Q_865: [-1.06 -0.34 -0.06 -5.81  2.16 -0.30 -0.36  0.33  1.64 -2.74 -0.22]
Q_620: [-1.87 -0.40 -5.08 -1.62 -4.59 -1.59 -1.82 -2.42  1.21  2.59 -0.06]
Q_883: [ 1.44  2.07  1.22  0.97 -3.59  1.41 -0.71 -0.14  0.86 -0.58  0.99]
Q_819: [ 0.38 -3.68  0.19  3.95 -0.69  0.15  0.80 -0.06  0.18 -1.45  1.17]
Q_284: [ 1.94 -0.41  0.76 -8.69 -0.44 -2.29  0.32 -0.25  0.86 -0.34  0.07]
Q_737: [ 1.96  1.73  2.34  5.55 -2.00 -2.13 -0.19 -1.04  0.72  0.78 -0.09]
Q_184: [-0.62 -0.20 -0.87  5.61  0.20 -0.82  0.38 -0.81  0.65 -0.05 -0.78]
asked: [ 0.38 -3.68  0.19  3.95 -0.69  0.15  0.80 -0.06  0.18 -1.45  1.17] => Q_819
asked: [ 1.44  2.07  1.22  0.97 -3.59  1.41 -0.71 -0.14  0.86 -0.58  0.99] => Q_883
asked: [-1.06 -0.34 -0.06 -5.81  2.16 -0.30 -0.36  0.33  1.64 -2.74 -0.22] => Q_865
asked: [ 1.94 -0.41  0.76 -8.69 -0.44 -2.29  0.32 -0.25  0.86 -0.34  0.07] => Q_284
asked: [-0.62 -0.20 -0.87  5.61  0.20 -0.82  0.38 -0.81  0.65 -0.05 -0.78] => Q_184

Q_20: [ 0.51  1.23  7.81 -0.11 -0.09  0.13  1.97 -1.66  4.82 -0.11  4.22  0.44]
Q_581: [-0.51 -1.33 -2.76 -1.86 -0.01  0.07 -2.76 -4.21  2.31 -0.17 -0.38 -1.50]
Q_987: [ 0.08 -1.49 -2.78  1.01  0.17  0.03 -4.66  1.52 -4.04 -0.15 -1.20  3.49]
Q_743: [-0.68 -0.69 -2.70 -0.23  0.18 -0.16  2.97  1.80 -2.63  0.17 -1.41 -1.39]
asked: [ 0.51  1.23  7.81 -0.11 -0.09  0.13  1.97 -1.66  4.82 -0.11  4.22  0.44] => Q_20
asked: [ 0.08 -1.49 -2.78  1.01  0.17  0.03 -4.66  1.52 -4.04 -0.15 -1.20  3.49] => Q_987
asked: [-0.68 -0.69 -2.70 -0.23  0.18 -0.16  2.97  1.80 -2.63  0.17 -1.41 -1.39] => Q_743

Q_423: [ 1.02 -2.26  1.64 -4.03  1.02 -3.55]
Q_85: [ 1.02 -2.26  1.64  0.89  9.10 -0.62]
Q_473: [ 0.02  6.90 -2.18 -5.55  0.11  3.07]
asked: [ 0.02  6.90 -2.18 -5.55  0.11  3.07] => Q_473
asked: [ 1.02 -2.26  1.64  0.89  9.10 -0.62] => Q_85
asked: [ 1.02 -2.26  1.64 -4.03  1.02 -3.55] => Q_423

Q_29: [-1.65  5.50  2.90  5.13  1.37 -4.47  7.05 -3.61 -7.14  4.42]
Q_945: [-0.10  0.11 -0.25  5.08 -2.37  4.40  5.43 -2.87 -2.39 -6.41]
Q_642: [ 1.09 -3.86 -0.23  3.17  4.49 -1.47 -6.29  0.76  7.16  0.79]
Q_71: [-2.96  5.12 -5.99  1.13  6.79 -2.67 -6.45  3.43 -4.09 -1.97]
Q_268: [-1.62 -3.05 -6.05  2.16 -5.66  4.90  5.97  0.76 -2.55  3.54]
Q_750: [-4.54 -0.51 -7.39 -7.44 -3.62 -3.48 -2.55  7.29 -1.28  4.54]
Q_13: [ 6.96 -1.68 -5.58  2.22  3.49 -4.84 -2.85  2.75  2.67 -7.06]
Q_700: [ 5.69  2.24 -0.29 -5.56 -2.20 -0.33 -6.73 -7.30 -5.10  4.36]
Q_638: [ 6.51  3.87 -2.47 -3.39  5.03 -4.61  0.07  7.39  2.11 -0.04]
asked: [-0.10  0.11 -0.25  5.08 -2.37  4.40  5.43 -2.87 -2.39 -6.41] => Q_945
asked: [-4.54 -0.51 -7.39 -7.44 -3.62 -3.48 -2.55  7.29 -1.28  4.54] => Q_750

Q_293: [ 2.16  0.94  2.39 -6.74  5.77 -5.29 -1.19  0.36 -0.87 -4.71 -3.37  4.08
  0.09  1.78 -0.24  1.29  4.69  0.01  1.98  4.15 -2.96  0.11 -1.00 -0.39
  1.38  4.05 -1.56 -0.95  1.84  0.16 -2.48 -0.73 -0.06 -1.27  0.59 -0.73]
Q_636: [-0.63  1.40 -3.32  4.88  3.95  1.10  0.29  0.77  1.07 -4.38  4.01  1.35
 -1.29 -1.96 -0.21  1.79  7.81 -1.33  1.06 -1.01 -2.92 -0.57  0.12  1.03
  0.64 -5.50 -1.14 -2.29 -2.01  0.82  3.60 -0.97 -1.09  4.81  0.10  0.15]
Q_172: [ 0.61 -1.59  0.76  0.57 -0.05  0.96  1.57  0.63 -0.84  4.04 -0.18 -0.02
  0.70 -0.54  0.41 -0.88 -2.75  0.02 -1.29  0.10  1.58  0.14 -0.51 -0.84
 -1.10  1.62 -0.49  1.77  1.62 -0.17 -0.80  1.88  0.44  0.35 -0.11 -0.31]
Q_649: [ 0.21  0.51 -1.75 -5.04 -5.19  2.58  3.93  0.59 -0.37 -0.82  1.22  0.88
 -2.12 -0.80 -3.29  0.52 -3.31  0.25  0.99  0.27  0.27 -0.58  0.38 -2.02
 -2.04  3.08 -1.66 -5.57  1.75  0.11 -0.96  0.91 -0.48 -6.47  0.39  0.08]
Q_145: [-0.25  0.05  1.59 -1.86  2.21 -2.11 -1.61  0.66 -0.94  1.60  2.06 -1.05
 -1.07  0.01  4.27 -0.90 -1.18  3.10  1.08  2.17  2.48  1.42  0.05  0.00
 -0.88  2.12 -0.05  5.50  1.30 -1.96  4.05 -2.16  3.13  4.09  0.25 -0.02]
Q_527: [-0.95 -1.88 -3.00  2.48 -2.88 -0.69 -2.26  0.54 -1.16 -4.28 -7.66  4.51
  6.36 -2.06 -0.92 -1.15 -2.54 -0.95  1.91  0.05  1.66 -0.60  1.14  0.62
  2.62 -1.71  0.22  4.04  1.06 -0.78  5.96 -2.62  1.45 -1.67 -0.34  2.32]
asked: [-0.63  1.40 -3.32  4.88  3.95  1.10  0.29  0.77  1.07 -4.38  4.01  1.35
 -1.29 -1.96 -0.21  1.79  7.81 -1.33  1.06 -1.01 -2.92 -0.57  0.12  1.03
  0.64 -5.50 -1.14 -2.29 -2.01  0.82  3.60 -0.97 -1.09  4.81  0.10  0.15] => Q_636
asked: [ 0.21  0.51 -1.75 -5.04 -5.19  2.58  3.93  0.59 -0.37 -0.82  1.22  0.88
 -2.12 -0.80 -3.29  0.52 -3.31  0.25  0.99  0.27  0.27 -0.58  0.38 -2.02
 -2.04  3.08 -1.66 -5.57  1.75  0.11 -0.96  0.91 -0.48 -6.47  0.39  0.08] => Q_649

Q_646: [ 0.79  1.18  2.18 -1.81  0.77  0.05  0.91  0.23  0.94  1.41]
Q_354: [ 1.52  1.77  1.46  0.87  2.15  0.74  1.43 -1.04  3.99  2.66]
Q_440: [-1.37 -2.23 -1.29 -0.62 -1.60  0.07  1.27  0.06 -0.26 -0.09]
Q_633: [ 3.30 -0.69  4.40 -1.72  2.14  0.31  2.53 -1.85  7.57  3.65]
Q_177: [ 1.56 -0.64  2.83 -2.15 -0.53 -0.93  1.91 -1.05  8.79  1.28]
asked: [ 0.79  1.18  2.18 -1.81  0.77  0.05  0.91  0.23  0.94  1.41] => Q_646
asked: [ 1.52  1.77  1.46  0.87  2.15  0.74  1.43 -1.04  3.99  2.66] => Q_354

Q_144: [ 0.38 -2.48 -0.29  1.41  1.84  1.99  2.57  0.85  0.13  0.35]
Q_593: [-0.52  8.49 -0.74 -1.07  0.16 -0.42  0.47 -0.77  2.20  0.18]
Q_461: [ 0.90  2.66  0.81 -0.09  4.28 -0.24 -0.62 -0.33 -1.27  0.61]
Q_62: [ 0.38 -2.48 -0.29  1.41  1.84  1.99  2.57  0.85  1.90  0.35]
asked: [-0.52  8.49 -0.74 -1.07  0.16 -0.42  0.47 -0.77  2.20  0.18] => Q_593
asked: [ 0.38 -2.48 -0.29  1.41  1.84  1.99  2.57  0.85  0.13  0.35] => Q_144

